zug: [153  81 102 133 152 101 146  73 129 170 115  98 140 134 116 252]
girar: [108  97 120 138 128 131 122 115 121 161 106 135 121  89  82 151]
rad: [138 154 127 114 142 105 145 162 115 135 142 124 125 141 161 120]
keku: [110 152 166 138 143 111  65 174 176 129  74 128 137  84 149 154]
zin: [128 148 117 121 132 141 153 165 128 147 133 119 135 174 120 129]
noka: [142 119 132 138 140 104  87 110 121 145 117 113 174  92 121 125]
vogu: [130 150 146 136 145 117  73 119 135 143 138 114  84 124 114 114]
funod: [130 150 146 136 145 117  73 119 135 143 138 114  84 124 141 154]
vofof: [153  81 102 133 152 101 146  73 129 170 115  98 140 134 117 141]
mub: [ 96 121 121 115 100 120 141  91 116 167 137 112 139 129 128 196]
asked: [108  97 120 138 128 131 122 115 121 161 106 135 121  89  82 151] => girar
asked: [ 96 121 121 115 100 120 141  91 116 167 137 112 139 129 128 196] => mub
start: [119 132 138] => noka, 1

sutip: [ 66 154 124 120 246 196]
Reta: [126 120 117  51 100  93]
Met: [163 117 100 101  51  93]
rev: [ 93 100  51 117 120] => Reta
start: [126 120 117] => Reta, 0
start: [124 120] => sutip, 2
rev: [196 246] => sutip
succ: [101] => [51]

mobes: [155  79 106 167  78 174  82  78]
Luk: [201 140 224 102 166 189 177  51]
Bokob: [120 116 115 130 115 118 119 130]
Lalup: [ 46   8  36 198  23 154  77 155]
radim: [ 33 174 150  92 188 119 118 234]
rup: [ 65 100  67 102  95  80 100 169]
Gurul: [115 118 117 127 119 109 124 134]
common Lalup mobes:  => [155]
common rup Luk:  => [102]
asked: [120 116 115 130 115 118 119 130] => Bokob

tol: [141 115  51 128 141 110 125 127 154 144 135 130 135 142 118 154 119 122
 130 161 143 115 136 122 137 172 163 143  82 125 140 104 143  82 144 138
 133 100 110 113 127  68 145 124 136 156 105 105 106 158 155 138 147  98
 125 147 144 116 192  60]
vipes: [ 91 107 195 106 106 120 126 142 108  86 129  87 171 102 134 126 136 141
 202 119 150  95 107 113 149 119 140 154 128 131 117 101 113 116  81 111
 147  97 130 125 146 135  83  79 186 102 123 185 144 101  33 121 114  92
 130  66 119 129 163 110]
fizi: [102 100 102 128 122 113 105 105 133 108 148 160  45 121 123 147 143 121
 148 165 148  92 113 119 149 107 119 147 143 101 176  91 102 111 136 126
 114 198  88 170  96 117 141 164 118 140  80 160  68 122 115  99  94 105
 160 167 128  95 117 103]
kelo: [161 136 139  93  73  85 117 181 105 129 172 122  98  91 102 137 140 107
 103 151  65  57  78 167 171 119  88 161 162 112  99 106 123 104 126 170
 125 154 106 168 125 102 154 128 155 130 165  91  83 115 128 125 127 116
 137 154 135 111  82 116]
asked: [141 115  51 128 141 110 125 127 154 144 135 130 135 142 118 154 119 122
 130 161 143 115 136 122 137 172 163 143  82 125 140 104 143  82 144 138
 133 100 110 113 127  68 145 124 136 156 105 105 106 158 155 138 147  98
 125 147 144 116 192  60] => tol
rev: [ 93 139] => kelo
asked: [102 100 102 128 122 113 105 105 133 108 148 160  45 121 123 147 143 121
 148 165 148  92 113 119 149 107 119 147 143 101 176  91 102 111 136 126
 114 198  88 170  96 117 141 164 118 140  80 160  68 122 115  99  94 105
 160 167 128  95 117 103] => fizi
rev: [119 149 113 107] => vipes
start: [107 113] => vipes, 22

Boti: [ 80  99 138 159 241 145 162 224  76]
Fim: [ 80  99 138 159 241 137 197 205 129]
nomi: [ 80  99  81 159 241 158 143 167 101]
mori: [163  68 147 125  80  61 142 133 132]
common Fim mori:  => [80]
succ: [205] => [129]

dosum: [129 126 126 131 127 126 127 127 129 129]
zuna: [128 128 132 127 131 129 131 130 126 125]
zokam: [190 117 125 194 157 119 222  94 165  92]
Mora: [125 119 194 117 157 127 126 182 108  92]
rev: [126 127 157 117 194 119 125] => Mora
start: [126 127] => dosum, 5

teloz: [154 104 173 141]
posut: [154 212 173 141]
tenut: [213 173  26 174]
rev: [173 212] => posut
common posut tenut:  => [173]

rifu: [146  92 128 118  76 113 149  85 146  89 106 135 126 120 130 154 117 131
  90 154 138 125 106  57 117 135 116 176 171 136 152  98  97 129 111 126
 103 146 139  97 113 104 106  91 118 138 117 170 136 169 124]
rulav: [113  85 205 188  87 142 132  94 169 135  90 110 128  75 136 131 143 140
 144 140  36  86 157 141 102 177 137 126 173 203 120  96 131 147 142  81
  97 148 120 114 108 108 158 161 135 145 123 107 128 130 143]
papon: [ 92  52 133 108 109 161 126 104  81  83 122 144 132 126 133 151 116 126
  95 157 152 134  96  35 113 132 111 180 173 139 141  99 105 123 121 117
 107 148 135 103 104 101 119  96 124 146 118 165 135 168 123]
Rosis: [ 90  66 207 189  95 148 146  92 128 118  76 111 149  85 146 124 103 135
 150 151  75  94 141 105 104 183 118 138 192 170 152 140  99  95 170  93
 141 163 133 140  92 131 158 157 105 124 125 200 136 174 100]
zimoz: [ 90  66 207  91  95 148 146  92 128 118  76 111 149  85 146 124 103 135
 150 151  75  94 141 105 104 183 118 138 192 170 152 140  99  95 170  93
 141 163 133 140  92 131 158 157 105 137 117  63 124 121 154]
kive: [113  85 205 188  87 142 132  94 169 135  90 110 128  75 136 131 143 140
 144 140  36  86 157 141 102 177 137 126 173 203 163 158 124 125 145 152
 189 130  77 122 160 124  75  45  91 121 117 174 136 176 112]
dunun: [165 134 140 126  93 129  96 115 207 147 159 129  83  93 107 149 221 139
 103 116  25 105 157 168 107 129 165 120 112 231 162 124 122 145 160 124
 152 189 158 125  77 130 115  96  65 132 104  92 132 164 148]
asked: [ 90  66 207 189  95 148 146  92 128 118  76 111 149  85 146 124 103 135
 150 151  75  94 141 105 104 183 118 138 192 170 152 140  99  95 170  93
 141 163 133 140  92 131 158 157 105 124 125 200 136 174 100] => Rosis
rev: [130  77 125 158 189 152 124 160 145 122 124] => dunun
asked: [113  85 205 188  87 142 132  94 169 135  90 110 128  75 136 131 143 140
 144 140  36  86 157 141 102 177 137 126 173 203 163 158 124 125 145 152
 189 130  77 122 160 124  75  45  91 121 117 174 136 176 112] => kive
start: [126 173 203 163] => kive, 27
start: [ 36  86 157 141 102 177 137 126 173 203 163 158] => kive, 20

linez: [117 192 197 191 164 122 171 160 146 179 136 178 196 127 161 114  64  80
 100  64  96 130 180 196 187 152  72 112  74  59  70 105 148 185 200 186]
nopus: [138 127  93 105 120 131 146 160 171 179 189 130 204 127 212 215 121 208
 208 201 194 183 170 158 145 133 126 121 107  95  82 128 101  56  49  43]
Befop: [136 110 170 130 124 101  77  65  56  48  57  70  87 110 133 159 100 177
 193 201 205 199 185 168 145 124 182 100  78  63  54  50 129  69  90 110]
Fer: [137 101  80  97 124 148  65 185 190 184 168 150 123 101  82  68 175  64
  75  90 129 140 165 182 187 186  81 107 121 127 102  82  70  64  77  91]
asked: [138 127  93 105 120 131 146 160 171 179 189 130 204 127 212 215 121 208
 208 201 194 183 170 158 145 133 126 121 107  95  82 128 101  56  49  43] => nopus
asked: [117 192 197 191 164 122 171 160 146 179 136 178 196 127 161 114  64  80
 100  64  96 130 180 196 187 152  72 112  74  59  70 105 148 185 200 186] => linez
rev: [179 171 160 146] => nopus
start: [112  74] => linez, 27

gevat: [178 112 145 124 135 134 103 106 173 121 146 136  67]
Zoz: [ 64 109 108  91  80 188  77 102 124 111 171 133 227]
rabo: [159 156  67 164 177 126 147 108  91 108  88 137  89]
beki: [135 125 163 161 176  88 147 103 143 115 147 118  87]
madun: [177 155  98  95 121 151 145 103 132 133 113 109  83]
mur: [135 165 136 187 192 110 175  94  88 130  33 157  34]
faf: [ 97 128 148 125  96 212 146 138  93 159 161 126 133]
Fofi: [179 147 147 137 199 117 190 100 108 117 112 135  97]
tuvuf: [ 97  88 109  82 108 150 134 142 136 197 156 109 163]
Benem: [150 170 159 118 113 103 150 166 180 126 171 136 134]
Virid: [143 138 121 145 168  95 151  98 111 146 100  87  44]
kevul: [ 85 107 133  60 108 128 101 181 122 143 201 121  96]
start: [177 155  98] => madun, 0
rev: [ 98 151  95 168 145 121] => Virid
common kevul Fofi:  => [108]
common Zoz gevat:  => [124]
rev: [136 171 126] => Benem
succ: [122] => [143]

bisu: [188 101  75 213  91 132 138 114 125  92]
dazom: [ 64 151  99  69  60 194 134 140 144 133]
Gudu: [163 149  85 199 174 117  83 161 123  89]
Mot: [179  74  99 126 160 118  65 144 126 124]
zuk: [ 98 138 140 140 124 131  91 140 141 127]
Sipug: [ 79 165 158  89  74 135 227  80 135 162]
tere: [171 149  85 177 147 125 107 159 152  96]
succ: [158] => [89]
asked: [171 149  85 177 147 125 107 159 152  96] => tere
common Mot zuk:  => [124]
succ: [141] => [127]
common dazom zuk:  => [140]

pofa: [164 103 155 101 108  97  94 163  95 102 159 107 109 102 100 148 108 159
 161 104 102  98  95 160  97  97 162  94 148 159 143 157 156 148 105 109
  94  94  99 153  94 146]
renon: [146 107 148 107  98  94 109 150 106 101 144  91  94  93 103 156  98 151
 151 100 100 103  95 154  94 110 145  98 149 144 141 145 140 142  87  97
 113 107 111 121 113 114]
dop: [206  66 195  63  82  66  52 203  56  68 202  82  82  73  63 176  82 198
 200  72  68  60  63 196  66  56 205  59 185 202 181 180 200 187  83  86
  51  53  58 202  51 190]
zoku: [148 107 159 161  50  37  25 230  27  35 231  51  51  42  32 204  49 227
 228  37  35  30  34 225  37  28 232  31 218 231 213 229 229 220  53  52
 113  25  30 225  25 219]
start: [148 108 159 161] => pofa, 15
asked: [206  66 195  63  82  66  52 203  56  68 202  82  82  73  63 176  82 198
 200  72  68  60  63 196  66  56 205  59 185 202 181 180 200 187  83  86
  51  53  58 202  51 190] => dop
succ: [181] => [180]
rev: [145 110  94 154  95 103] => renon

zilav: [107 111 125 151 112 125 106 117 129 135 116 175 160 148 171 167 170 129
 128 136 121 128 110 138 110 135 122 105 156 136 131 131 159 125 143 170
 134 127 147 131 131 148 159 111 138 141 115]
Goz: [103 100 148 136  90 148 121  83  60 109 113 184 140 138 176 190 169 153
 147 124 113 157  94 129  44 159  96 118 129 126 115 126 159 126 153 169
 101  92 145 109 146  84 159  30 129 174 120]
pog: [108 109 123 153 114 123 102 122 137 137 119 173 161 149 169 165 172 125
 123 137 130 122 114 137 121 134 129 103 160 137 152 127 158 126 141 172
 138 133 144 134 131 162 158 127 141 100 134]
bov: [103 100 148 136  90 148 121  83  60 109 113 184 140 138 176 190 169 153
 147 124 113 157  94 129  44 159  96 118 135 126 115 136 159 132 153 169
 101  92 145 109 146  84 159  30 133 174 120]
kag: [103 100 148 136  90 148 121  83  60 109 113 184 140 138 176 190 169 153
 147 124 113 157  94 129  44 159  96 118 135 126 115 136 159 132 153 169
 101 118 128 121 130 145 125 106 125 138 131]
gozu: [108 109 123 153 114 142 102 122 137 137 119 173 161 149 169 165 172 125
 123 137 154 122 114 137 121 134 129 103 160 137 152 127 158 126 141 172
 138 133 144 134 131 162 158 127 141 134 115]
kogi: [128 132 126 126 133 141 127 134 135 129 130 118 124 128 122 121 121 123
 127 127 133 125 132 129 138 126 133 129 129 129 124 127 124 130 126 121
 130 132 125 130 126 170 124 138 127 124 130]
zud: [136 133 133 116 127 133 141 122 112 122 132 115 113 120 115 121 111 135
 132 122 125 135 132 123 119 129 123 141 114 122 146 129 118 131 126 111
 118 118 121 121 131 150 118 113 126 131 136]
succ: [167] => [170]
asked: [108 109 123 153 114 123 102 122 137 137 119 173 161 149 169 165 172 125
 123 137 130 122 114 137 121 134 129 103 160 137 152 127 158 126 141 172
 138 133 144 134 131 162 158 127 141 100 134] => pog
asked: [103 100 148 136  90 148 121  83  60 109 113 184 140 138 176 190 169 153
 147 124 113 157  94 129  44 159  96 118 135 126 115 136 159 132 153 169
 101 118 128 121 130 145 125 106 125 138 131] => kag

sodug: [143  73 126 154 126 140]
pofo: [112  96 107 133 214 101]
Sumaf: [143  73 126 154  72 124]
Magim: [ 73 106 131 127 235 114]
zad: [139 181 128 149 149 170]
fofig: [143  73 126 154 137 140]
common sodug Magim:  => [73]
rev: [140 137 154 126] => fofig

buno: [ 92 109 102 155 185 113 116 146 183 105 172 123 107 117  88 142 164 100
 196  76  92 100 103 110 190 160 142 128  70 148 153 154 115 146  99 145]
Lum: [103 181 151 157  74 132 117 175  99  75 149  65 118  78 119 148  75 121
 133 147  96  83  91 109 102 153  86 101 179 123 169 153 123 117 155 132]
Kob: [105 157 116 117 130  90  81 139  87 231  64 134 110 160 136  69 128 116
 173  99 129 163 104 136 149 127  94 189 121 136 156 149 104  73 126 105]
lalu: [ 67 154 158 102 134 127 106 149 157 128 117 136  67  98  80 106 131 150
 105 121 109 137  89 121 123 155 148 124 105 204 122 177 140 215 182 150]
nuf: [145  72 146  71 105  93 110 204 175  93 138 152 142 103 119 139  95 114
 107 157 187 112 152 166 113 152 161 141 136 213  78 193 122 129  75 121]
lesu: [161  62 105 133 165 141 105 141 180 146  72 146  71 105  93 161 135 110
 101 154  77 168 143 121 147 160 124  80 108 154 121 122 108 123 164 119]
kedak: [145 136  94 106 143 146 104 108 145 127 116 160 125 117 123 112  84 144
 144  73 113 148 103 111 100  71  97 176 196 181  60 129 103 151 150 140]
asked: [103 181 151 157  74 132 117 175  99  75 149  65 118  78 119 148  75 121
 133 147  96  83  91 109 102 153  86 101 179 123 169 153 123 117 155 132] => Lum
start: [ 91 109 102] => Lum, 22
start: [137  89] => lalu, 21
rev: [ 93 105  71 146  72 146] => lesu
succ: [83] => [91]

Gisis: [129  25 142  70]
Bato: [150 136 137 173]
pep: [130  99 137 129]
start: [150 136] => Bato, 0
common pep Bato:  => [137]
asked: [150 136 137 173] => Bato
common Gisis pep:  => [129]
succ: [130] => [99]

sut: [132  53 139 205 140 143 172 206 136 147  95 140 109 117 137 174]
per: [100 120 115 217  87 116 145 124 128 161 113 163 155 118  63 161]
Ruva: [117  57 127 162 115 102 171 181 138 117  98 163 161  96  90 164]
Niro: [123  47 132 140 124 111 176 195 140 124  94 153 148  97 105 167]
vusi: [ 96 139 217 108 128 124 155 145 116 113 163  87 115 129  63 161]
Bubu: [127  45 136 120 132 125 176 203 140 135  93 144 129 105 122 171]
start: [115 217  87 116 145 124 128 161 113 163 155] => per, 2
rev: [155 124] => vusi
succ: [206] => [136]
asked: [127  45 136 120 132 125 176 203 140 135  93 144 129 105 122 171] => Bubu

raban: [ 32 225 127 158 220 154 116 150 165  99 167 165]
zom: [219 203 211  30  91  46  33  35 225  43 217  29]
Tika: [219 203 211  30  91  35 225  33  46 217  43  29]
kivov: [219 203 200  30  91  35 225  33 218 217  43  29]
asked: [219 203 211  30  91  35 225  33  46 217  43  29] => Tika
start: [46 33] => zom, 5
succ: [158] => [220]
rev: [ 29  43 217 218  33 225  35  91  30 200] => kivov
rev: [ 43 217 218  33 225  35] => kivov
rev: [ 43 225] => zom

zok: [106 107 113 112 126 106 118 139 127 101]
vezap: [ 99  80 126 160  98 137 144 118  71 224]
nur: [106 107 113 106 126 106 118 139 127 101]
zedaz: [106 112 107 113 161 122 174 145 116  86]
nare: [107 113 106 126 106 117 139 127 101  86]
start: [107 113 106 126 106 118 139 127 101] => nur, 1
succ: [145] => [116]
rev: [112 113 107 106] => zok

Fefig: [ 61 188 147 202 172  72  49 106  60 219 147 140 142 166 122 155 205 160
 185 112 194 100 130 181  52  98  64 151 167]
tes: [160 185 115 194 100 130 245 167 173  47 166 113 157  85 135  78  56  87
  49 153  90 168 179  56 206 203 194  93 117]
kibel: [176 120 128 159  60 155 172 219 140 142 166 147  72 122 106  49  83 114
 166 179  98 134 188 167 121 167 114 125  78]
nonik: [ 61 188 147 202 172  72  49 106  60 219 147 140 142 166 122 155 205 160
 185 112 194 100 130 181  52 103 138 130  66]
asked: [ 61 188 147 202 172  72  49 106  60 219 147 140 142 166 122 155 205 160
 185 112 194 100 130 181  52  98  64 151 167] => Fefig
start: [135  78  56  87  49] => tes, 14
asked: [176 120 128 159  60 155 172 219 140 142 166 147  72 122 106  49  83 114
 166 179  98 134 188 167 121 167 114 125  78] => kibel
asked: [ 61 188 147 202 172  72  49 106  60 219 147 140 142 166 122 155 205 160
 185 112 194 100 130 181  52 103 138 130  66] => nonik

medeg: [122 125 127 127 168 247 150]
Gele: [128 154 195 129 212 146 147]
vug: [211 114 159  88  80 136 161]
pem: [ 93 123  85 143 140 146 134]
Mirav: [136 129 138 124 125 127 127]
Zif: [102 147  76 143 137 134 132]
pomed: [ 85 121  76 143 141 140 136]
Mapig: [ 72 130  86 128 125 141  83]
vuzoz: [197 138 212 101 105 146 115]
liko: [157 116 136 116  99 121 150]
damuv: [ 83 127  71 143 208 126 124]
common Gele Mirav:  => [129]
common damuv medeg:  => [127]
rev: [143  76 121] => pomed
start: [124 125 127 127] => Mirav, 3
common vuzoz pem:  => [146]
common medeg Mapig:  => [125]
start: [121  76 143 141 140 136] => pomed, 1

koz: [126 240 100 195]
pok: [105 231  86 134]
noken: [122 218 142 139]
laga: [103 121 153  60]
Kanuv: [120  45 152  96]
succ: [142] => [139]
rev: [ 60 153 121] => laga
start: [ 86 134] => pok, 2

nefos: [109  64  17 110 186  93 128 101 175 127 117  79 114 129 108 183 131 125
 143 138 109 177]
Tidis: [221 108 107 118 109 126 108 104  99 203  89 249 119  55 133 111 111 125
 119 179 151 162]
logil: [ 83 192 220 154 122 153 140 179 135  82 167  68 147 174 131  97 136 132
 132  84 117  50]
somoz: [113  62  14 108 184  93 127  97  60 131 108  86 114 126 110 183 130 125
 142 141 110 183]
bodol: [219 154 122 143 151 133 147 159 156  63 170  40 140 191 122 121 141 132
 139  78 109  81]
bep: [101  69  24 113 190  94 129 106 180 121 122  66 117 135 107 185 132 126
 145 133 106 167]
fude: [106  66  19 111 186  93 128 175 101 125 118  75 115 132 108 184 132 147
 143 136 107 173]
Tavuv: [109  64  17 110 186  93 128 101 175 127 117  79 114 129 108 183 126 125
 143 138 109 177]
Tar: [ 74  94  60 122 185 101 134 121 183  97 138  61 123 159 110 170 137 128
 146 117 100 142]
common somoz bodol:  => [141]
asked: [109  64  17 110 186  93 128 101 175 127 117  79 114 129 108 183 126 125
 143 138 109 177] => Tavuv
rev: [122 154 220] => logil
start: [184  93 127  97  60 131] => somoz, 4
asked: [109  64  17 110 186  93 128 101 175 127 117  79 114 129 108 183 131 125
 143 138 109 177] => nefos
rev: [108 126] => Tidis

Muvud: [177 157 160 160 179 166 166 151 206 162 170 154 140]
bavur: [170 189 195 168 147 164 192 170 230 196 159 156 151]
Gigis: [238 163 236 150 161 173 196 192 230 170 149 175 147]
dus: [155 164 146 168 147 150 163 168 154 180 178 148 151]
asked: [155 164 146 168 147 150 163 168 154 180 178 148 151] => dus
start: [192 170 230 196] => bavur, 6
start: [230 170 149] => Gigis, 8
start: [238 163] => Gigis, 0
rev: [149 170 230 192 196 173 161 150 236 163 238] => Gigis
start: [164 192] => bavur, 5
rev: [175 149 170 230 192 196 173 161] => Gigis

rosuk: [168 139  98 198 108 108  64]
mitus: [ 85 161 172 109  85 107 217]
felod: [ 72 104 159 103 229 120 128]
Tava: [ 46 193 196  99 150 130 184]
Sela: [173 201 225  99 117 184 192]
Zovu: [178 129  83 124  95  72  17]
Sepud: [ 79 171 198  86 143 213 167]
Rukat: [185  83 101 133 174  70  71]
rev: [ 99 225 201] => Sela
succ: [172] => [109]

Sola: [140 154 194  76 145 150 113]
pek: [187 112 179 232 214  29 221]
Ruz: [184  67 174 229 210  32 215]
sunen: [197  71 214 218 232  28 224]
vese: [175  69 157 229 198  40 207]
murap: [188  65 182 233 216  28 225]
common Ruz vese:  => [229]
succ: [76] => [145]

